Below is a small trained network, with its code and all its weights. Each question gives an input and a class and asks what happens when units are switched off, that is, made to give their printed mean instead of their output.

import numpy as np


def w(rows, s, z=0):
    codes = np.array(rows[::2]) - 128.0
    scale = np.full(codes.shape[1], s)
    scale[-1] = z or s
    return codes * scale


def f(y):
    return y / 2 * (1 + np.tanh(0.7978845608 * (y + 0.044715 * y**3)))


def log_softmax(a):
    a = a - a.max(-1, keepdims=True)
    return a - np.log(np.exp(a).sum(-1, keepdims=True))


def net(x, mask):
    res = np.array(x, float).reshape(1, 8) / 4 @ E
    y = f(res @ A[0][:, :-1].T + A[0][:, -1])
    res = res + np.where(mask, y, B[0][:, -1]) @ B[0][:, :-1]
    return log_softmax(res[-1] @ U[:, :-1].T + U[:, -1])


A, B = {}, {}
E = w([
[155,131,114,120,121,122,125,141,116],'x0',
[124,113,113,122,153,140,164,121,115],'x1',
[89,126,119,135,117,138,157,126,135],'x2',
[108,254,93,16,117,194,85,31,130],'x3',
[149,137,146,142,136,182,139,144,88],'x4',
[45,244,169,154,210,20,157,155,33],'x5',
[103,141,136,151,95,117,154,104,157],'x6',
[147,149,78,148,135,115,136,132,160],'x7',
],0.0081)
A[0] = w([
[109,225,83,54,122,157,116,61,100,8],'neuron 0',
[104,154,126,136,181,108,132,163,106,233],'neuron 1',
[133,24,148,236,141,65,142,206,127,53],'neuron 2',
[129,89,125,170,124,113,138,160,116,13],'neuron 3',
[153,89,160,114,159,153,98,125,160,228],'neuron 4',
[91,217,158,174,184,32,149,166,43,187],'neuron 5',
[135,89,138,163,122,114,146,169,122,16],'neuron 6',
[167,10,105,126,83,210,119,139,196,185],'neuron 7',
],0.012,0.0012)
B[0] = w([
[143,188,188,72,185,162,135,165,144,203],'neuron 0',
[139,95,100,147,109,58,141,130,168,175],'neuron 1',
[144,254,162,24,165,193,116,120,161,231],'neuron 2',
[125,146,139,77,172,161,98,120,134,159],'neuron 3',
[113,153,89,168,111,85,117,137,116,151],'neuron 4',
[146,8,68,216,62,118,118,118,105,253],'neuron 5',
[97,185,164,72,149,157,143,111,113,162],'neuron 6',
[107,45,93,219,102,59,145,125,93,223],'neuron 7',
],0.0085,0.019)
U = w([
[160,20,84,247,35,37,115,123,83,253],'0',
[165,254,191,4,153,192,109,135,139,3],'1',
],0.0067,0.0011)

Each question gives the input, the list of numbers given to net, and the class t.
The units are the neurons (one row each of A and B). Each row of codes is followed by its name. A weight is (code - 128) times the scale printed after its matrix; where a second scale follows, it is the last column's (A, B and U).
mask holds one flag per neuron, in row order. A switched-off neuron (its flag False) gives its mean, the last column of its row in B, instead of its output. The means were averaged over made-up inputs and are rounded, as every weight is.
A unit's drop is (log p(t) with every unit on - log p(t) with that unit switched off) / (log p(t) with every unit on - log p(t) with every unit switched off).
The circuit of an input: a set's keep is (log p(t) with only the set's units on - log p(t) with every unit switched off) / (log p(t) with every unit on - log p(t) with every unit switched off). Starting from all 8 units, units are removed one at a time, each time the one whose removal leaves the highest keep (on an exact tie, the one counted first), for as long as the keep stays at least 0.8.
units of the circuit, in order: the units of the circuit, biggest drop first
k most important neurons: the k neurons with the biggest drops, biggest first
drop of u: that unit's drop, to one decimal
input [7,4,-4,-8,0,5,1,4], class 1: units of the circuit, in order -> (neuron 2)
input [3,4,-8,6,-2,8,5,-1], class 0: 2 most important neurons -> (neuron 5; neuron 2)
input [1,8,3,4,-5,5,-2,-6], class 0: 2 most important neurons -> (neuron 2; neuron 5)
input [-4,-7,5,7,5,8,7,-5], class 0: 2 most important neurons -> (neuron 5; neuron 2)
input [3,-7,5,5,-1,5,-4,-1], class 0: 3 most important neurons -> (neuron 2; neuron 5; neuron 6)
input [-5,6,-8,-7,5,-6,6,-6], class 1: 4 most important neurons -> (neuron 2; neuron 5; neuron 6; neuron 3)
input [4,-3,-7,-5,-5,3,5,1], class 1: 2 most important neurons -> (neuron 2; neuron 7)
input [-5,-8,-5,6,6,-7,-3,1], class 0: 2 most important neurons -> (neuron 7; neuron 2)
input [2,1,-5,-1,0,0,-3,1], class 1: 2 most important neurons -> (neuron 5; neuron 7)
input [-1,6,0,-3,1,-1,-4,-5], class 1: drop of neuron 5 -> 0.8
input [7,-1,6,6,-8,8,0,-5], class 0: drop of neuron 5 -> 2.9
input [7,-4,-2,-3,-5,1,0,3], class 1: drop of neuron 7 -> 0.2
